Table B holds the same points as the rows below and some others, measured another way and shuffled. Each row below is followed by which row of B it is.
B:
1: [ 197  200 -114 -152  -35 -117 -409  -28  263  -74 -136  -21 -181 -106
  -98 -371  -64  -81]
2: [-318  469 -110  501  645 -122  605 -742 -483  176   51  250  242  413
   44  281  -55 -284]
3: [ 421  304    0 -567 -686  100 -412  155  271  142 -150 -404  404 -113
  -79 -172 -214  228]
4: [-183  204  102 -479 -333 -106  -34  -64  195  192    1  141  577 -131
  164 -112   -2  655]
5: [-493  230 -100  657  741 -214  412 -726 -381   63  -37  106   89  248
 -109   66 -111  -17]
6: [-140  103   43  292  396 -202 -139 -319  -81 -101 -180 -141  202  107
 -222 -117 -128 -162]
7: [ -97  392  110  253  349   49  739 -446 -327  108  294  283 -358  279
  290  291 -154 -116]
8: [ 329  106  220  -81 -133  121 -251  354  182 -133  -65 -195  123   84
  101  -28  -56 -189]
9: [ 479    7   76 -598 -542   42 -169  332  508   -9  -81 -154  121 -282
    4 -298  -48  -58]
10: [ 134   35  112 -567 -572 -287   45   15  373  295  -19 -206  533 -302
   76 -221  -83  575]
11: [-152  383  420  470  564  183  685 -213 -412  -44  351  347 -119  462
  402  499   52 -374]
12: [-418  258 -202 -174  199 -149  341 -516   24  163  -51  458   58 -231
   71 -322  -13  519]
13: [-168  332  189  656  586  -35  241 -415 -346  -36    0 -178  107  180
 -124   48  -42 -207]
14: [ 372   69  372 -277 -363  176 -364  453  299 -154    1 -263  256   13
   44   -6  -25 -144]
15: [ 478   26  220 -407 -617  143 -348  383  385  -12 -149 -567  389 -228
 -147 -210 -138   67]
16: [ 260   40   14 -480 -641 -267 -567  -45  455  378 -294 -587  377 -454
 -251 -464 -123  446]
17: [  94  330 -255 -491 -461 -236  230 -399  161  339  -58 -148  387 -266
 -101 -298 -242  557]
18: [ 506   -6  198 -309 -498  -76 -459  172  353  212 -276 -693   37 -354
 -158 -362 -215   88]
19: [-465  478   11   97  561   95  284 -510 -303  -27   67  654 -282  116
  233  -37  -42  195]
20: [ 381  110  173 -454 -531   -5 -412  141  350  190 -236 -491  122 -422
 -109 -420 -154  292]
21: [-174   71  329  628  577   39  404 -272 -411  -58  -28 -218  202  367
   16  339 -196 -272]
22: [ 117  252  102 -630 -630   50 -134   83  355   96  -84 -221  741 -432
 -137 -385  -11  604]
23: [-163  289 -118  597  600 -186  774 -715 -469  268   62   31 -351  329
  149  236 -293 -141]
24: [ -73  147   82 -537 -386   42  -42   21  210   69 -172  -69  671 -311
  -17 -297 -104  656]
25: [  -8 -107  521    4  189  168 -436  370  157 -275 -120   21  135   88
  113   22   68 -263]
26: [ 414  287  137 -562 -726   25 -169   62  279  278  -72 -477  285 -324
  -45 -250 -201  415]
27: [-332  330  141  249  569   87  623 -337 -359    2  226  605 -218  412
  461  358  -53  -80]
28: [ 537  278 -104 -493 -760 -175 -303    3  340  308 -137 -617  410 -216
 -190 -277 -225  226]
29: [ 209  196 -170 -412 -504 -222  136 -284  226  387 -156 -403  192 -425
 -122 -421 -275  595]
30: [-462  202 -147  621  766 -193  342 -621 -315   44 -138  161  166  173
  -89  -52  -20  -54]
31: [-128  -15 -101  163  347 -159 -181 -192   62  -56 -345  -55  252  -40
 -184 -283  -64 -102]
32: [-360  232  -20  545  802 -127  207 -522 -363 -111 -151  170  134  288
  -84   30  -97 -264]
33: [-162  103  288 -435 -157   -9  171   23  233   13  103  297  203 -254
  220 -175   48  480]
34: [ 508  123  264 -661 -846  158 -212  448  479   97   -3 -417  325 -355
   42 -244  -82  347]
35: [-117  258  -17   67  223 -206 -570 -250   65  -32 -158   40   79   99
 -140 -191   -8  -93]
36: [-252  196  105  325  540  -13  -68 -181 -163 -324  -42  173  161  282
  -65   21  -60 -196]
37: [-437  -79  259  453  741 -136   -1 -255 -110 -251 -112  187   63  112
  -78  -52   20 -179]
38: [ 379  236 -321 -547 -677 -310 -242 -201  369  378 -279 -518  397 -404
 -268 -520 -254  460]
39: [-152  317   72 -161   84  171  576 -149 -110   34  187  459   15  141
  376  160  -71  203]
40: [ 265  152   -4 -344 -225 -115 -508   73  302   30 -116  -29  -40   13
   17 -170  -77 -142]
41: [ 185  131  -25 -369 -308   19 -650  148  328  114 -253 -100  128  -91
    9 -241  -35   69]
42: [ -77   51  217  139  308  150 -181  196   66 -334  -94  115  148   98
   38  -84   44 -170]
43: [  38  318 -303 -543 -604 -301 -529 -311  353  380 -258 -310  516 -387
 -281 -525 -129  715]
44: [-134  270   88  542  525  -12  231 -367 -255 -159  -75 -194  155   67
 -243 -109  -99 -160]
45: [-300  310 -144 -212   94 -201   94 -572  -22  274 -140  207   30 -230
   -2 -326 -133  514]
46: [-193  147   61  509  514 -139   -1 -371 -184 -115 -159 -220  147   77
 -261 -135 -123  -99]
47: [-444  167   38  -51  371 -162  355 -470  -56   65   79  531 -200  -48
  198 -105  -53  327]
48: [ 438   90  158 -590 -812   28 -192  275  422  282  -95 -501  322 -369
   33 -260 -143  475]
49: [-164  267  152 -343 -119  110  298  -45   96  -91  175  317  135 -125
  184 -113  -49  488]
50: [ -33   69   55  -69  120 -178 -584  -75  221  -84 -166   28  -70  -20
 -104 -256  -26  -88]
51: [ 221  -78  332 -500 -306  268 -441  563  467 -320 -188  -67  258 -341
  -19 -389   32   92]
52: [ 394  316    7 -589 -697 -147   54 -108  269  384  -11 -355  334 -293
  -16 -226 -174  376]
53: [ -81  274  244  639  579   53  687 -296 -508   65  158   17  -49  543
  314  516 -171 -332]
54: [ 493  117  433 -596 -601  220 -463  552  448 -143   -5 -269   76 -270
   66 -245  -47   88]
55: [-305  339   94   64  531   84  718 -342 -199  -89  242  732 -302  125
  368   72   26  -39]
56: [ 376  166  114 -595 -690 -131 -217  124  416  332 -107 -363  463 -357
    2 -296  -21  342]
57: [ -79  436  233  579  604  342  645 -282 -540 -208   74  -15  167  365
   23  293 -139 -380]
58: [ -37  292 -336 -552 -487 -397 -394 -350  372  486 -238  -68  453 -372
 -108 -507  -16  686]
59: [ 290   89  125 -570 -654   17 -110  151  408   61 -147 -462  458 -526
 -201 -474 -160  547]
60: [-116  411  125   19  188   98  593 -258 -153   99  306  451 -281  154
  393  173  -15   79]
61: [ 356   -3  384 -508 -426  152 -465  549  484  -88 -109 -132  116 -308
  127 -307   76   76]
62: [ 560  214  184 -317 -551   28 -317  330  265  111   -6 -419  274   88
   89   43 -107 -123]
63: [-266  320   89  401  579  104  681 -527 -395  144   80  285 -240  201
  214  198  -92 -140]
64: [-228  265  166 -210   27  121  308 -113  -58   15  148  376   62   84
  320   98  -84  376]
65: [-305  229  387  315  669  315  702 -153 -297 -225  235  568 -338  177
  367  209   40 -190]
66: [ 507  200  406 -611 -743  142 -397  472  428   24   95 -315  155 -195
  127 -124  -45  187]
67: [-141  205 -180 -396 -201 -177  260 -427  125  207  -99   39  278 -312
  -95 -340 -201  577]
68: [-178  296  405  396  594  296  741 -164 -395 -264  323  374 -286  376
  326  388  -97 -277]
69: [ -26  274   76  171  300   53  773 -327 -268  129  204  253 -427  219
  371  233 -217  -45]
70: [ 462   54   -2 -558 -593  137 -234  308  455   12 -209 -334  202 -380
 -104 -410 -134  147]
71: [-224  238  160  240  418   88 -277  -48 -102 -332  -45  167  221  280
  -43   25   -4 -150]
72: [-223  377 -239  627  610 -255  692 -812 -537  345    7   29  -66  455
  111  304 -275 -149]

[  -4   -4    5 -149    2  105 -151  -13   11  -27  -81   -7   58  -74
  112  -36   36   41   12  -28   28   55  119  -32 -156] : 31
[  86   35  -80 -109  -30   18  -47 -179  -76   -6  -76  -44   32  -26
  136  100   22   69  -92   92  -15  -53  132  -19 -162] : 14
[ -82  110  -93  114 -240  120  -17 -216  -85  -31   49   42   39  -89
 -144 -129  -16 -115   32   90 -209  -98 -131 -208  -81] : 67
[  30   17  -75 -204 -120  -18    6 -140   47   29   -8  -78  -24   61
  167   96   96   98   -6  100   39   -4  106  -23 -131] : 62
[ 146 -165  162  -46  149 -161   76  117   77   63   82   76  185   51
  119  -36  117  121   79   29  -69  335 -171  -36  -59] : 30
[   5  104  -70 -258    9  100 -219 -222 -155  -82 -143   -3   39 -188
  205  216   18   11 -165 -102    2  -94  231  112 -248] : 45
[  22   83 -126  -25  -61   57 -346   33 -110  -89 -101 -131 -108  -91
   38 -275   33  118  -52   63    8  -56  203 -125 -137] : 44
[  87  -55  -26   54  117   27   21  135  -44   24  154  -10   53   60
  -25   84   -3   13  -58  -49 -225   89 -197  -80  -78] : 50
[ -55  121 -116 -193  -68  -61  -92 -318 -120   46   -1   81   59 -228
  132  206  -19  -24  -42   60   71 -202  174  126 -169] : 15
[ -71  -77  -83  -57    8  -29   43  118   25   71  232   39   12   67
    9  245  -51   38   12 -102 -143   -3 -148   27  -43] : 40
[ 175 -150   73   23  344  -37  142  138    3  118  212   87  230   54
   16  189   35   27   47 -125 -167  234 -282   28 -116] : 47
[  37  -91    3 -137   59   43  -63  142   13  -28    1  -19   14   72
  144  196  -30   96 -143  -23 -100   86   49   27  -64] : 56
[  28 -142   77  -76  341  -42 -159  261  -34   67   81   97   95    2
   71   57  -65  118  -43  -79  -36  190   19  144    1] : 70
[-149   68  -58  -47 -150  -13 -114  -59  -78   -6   93   -4  -42 -121
  -17 -116   26  -59   55  -93  -81  -57  -97 -148 -128] : 20
[110  18  -2 -29  67 -84  26 -55 -61  57  70 -23  34   0  56 -12  59  14
 -67 147 -86  56 -62 -64 -73] : 5
[  -1   70   -2 -182 -104  -39 -140 -160  -70  -88  -39  139  140 -284
  175  257   23  -26 -123    4  -71  -46   89  116 -172] : 65
[-162   78  -87   96 -295   61   67 -140   11   11  206  129   40  -35
 -181    9  -21 -129   58  123 -280  -66 -241 -117   37] : 17
[-214  243 -163  -97 -488   84 -122 -482 -171 -107 -115   -5 -130 -126
    7  -21  -28 -103 -157  205 -139 -281  138 -119  -55] : 3
[ -75  -42    1  -64   10 -149  -35  234  108   62  366  178  103 -113
  -22  192   54   -8   82  -50 -161  105 -249  126    8] : 1
[ -39 -151  179  104  249 -107  247  372  151  202  522  218  153  152
 -204   76   32 -128   96   19 -366  359 -606   16  214] : 69
[  82  -30   39 -141  103   48   24   27   43   69   16 -121  -37  194
   92  -82  114   67  -33   96  -37  183  -10  -82  -48] : 72
[-279   52  -97  -58 -190 -158   71  -69   31  159  385   93   14 -173
  -91   -5   38 -139  311 -191  -13 -122 -313 -115 -135] : 18
[-104   62 -110  -27 -113    7 -109  -12  -57   -6  137   27  -23 -101
  -31   42  -19  -32   -8  -24 -126  -99  -62  -43  -82] : 54
[  57   32  -18 -258   11  -16  -91 -173  -48    0 -117  -20   21  -37
  238  162   40   82 -145  113   59   -5  235   94 -128] : 39
[ -64   94  -39   52  -39  115 -124  130  -23   14  128  -99 -125   24
 -142 -313   42  -98  -19  115 -162   27 -126 -223   13] : 29
[  24  223 -141 -297 -307  -56 -145 -503  -84  -59 -182  -41   27 -315
  272   85  140   11  -32  156  187 -239  332    2 -326] : 34
[-108   16    0   69 -214 -161  230 -159   -2  122  247   47   -4   61
  -99 -102   42  -97  104  150 -188   20 -342 -231   32] : 64
[-137  125 -111 -163 -260  164 -184 -215  -34  -93  -70   39    8 -156
   60   88    5  -37  -40    5  -56 -134  153    7 -143] : 32
[-234  214 -146 -214 -445   -6   -5 -204   61   49  117 -136 -245  -27
   20 -120   99 -137   14  237   29 -224   36 -197  -31] : 53
[ 33 -32  62 -87  53 -59 -65  84  27  29  57  44  57 -28  75 -30  53  38
 -29 100 -56 142 -22  -1 -19] : 42
[ -14  182 -101 -273 -260   35    8 -410  -65  -23 -114  -53  -49  -94
  204  223   49  -74 -203  248    5 -200  221    5 -141] : 4
[  64  -15    7   65   32 -121   81  -37  -17   88  180   76  103   -7
  -42  -30   51    4   50  130 -146   92 -203  -60  -22] : 49
[  81   19  -31   61   34   64  -50  -34  -82   -9   30   -3   49   13
  -40  -71   21   14  -59   88 -181   64  -75  -93  -62] : 68
[  98 -152  149   19  290  -31  -46  360  -17    7  133   94   86   82
   18   94  -50   39 -201   30 -274  287 -181   54  100] : 12
[   4  -58   73  -39  149   33 -121   75  -43   -7   36  168  176 -125
   31   84  -47    1  -39  -49 -120  128  -34   90  -49] : 51
[-114   30  -79   65 -327 -197  198 -153   33   79  308   87   45  -45
  -82   34   67  -66  165   66 -196  -49 -357 -184  -51] : 66
[ -85  114  -70 -159 -286   16 -116  -63   62  -22    1 -119 -134  -38
   71 -195  120   -5   19  174   31  -48   89 -174  -83] : 8
[ 171 -136   39 -160  389   79 -108  308  -40   44  -60 -204 -121  298
  173   26  -18  189 -252   24  -32  207  145   10  -10] : 27
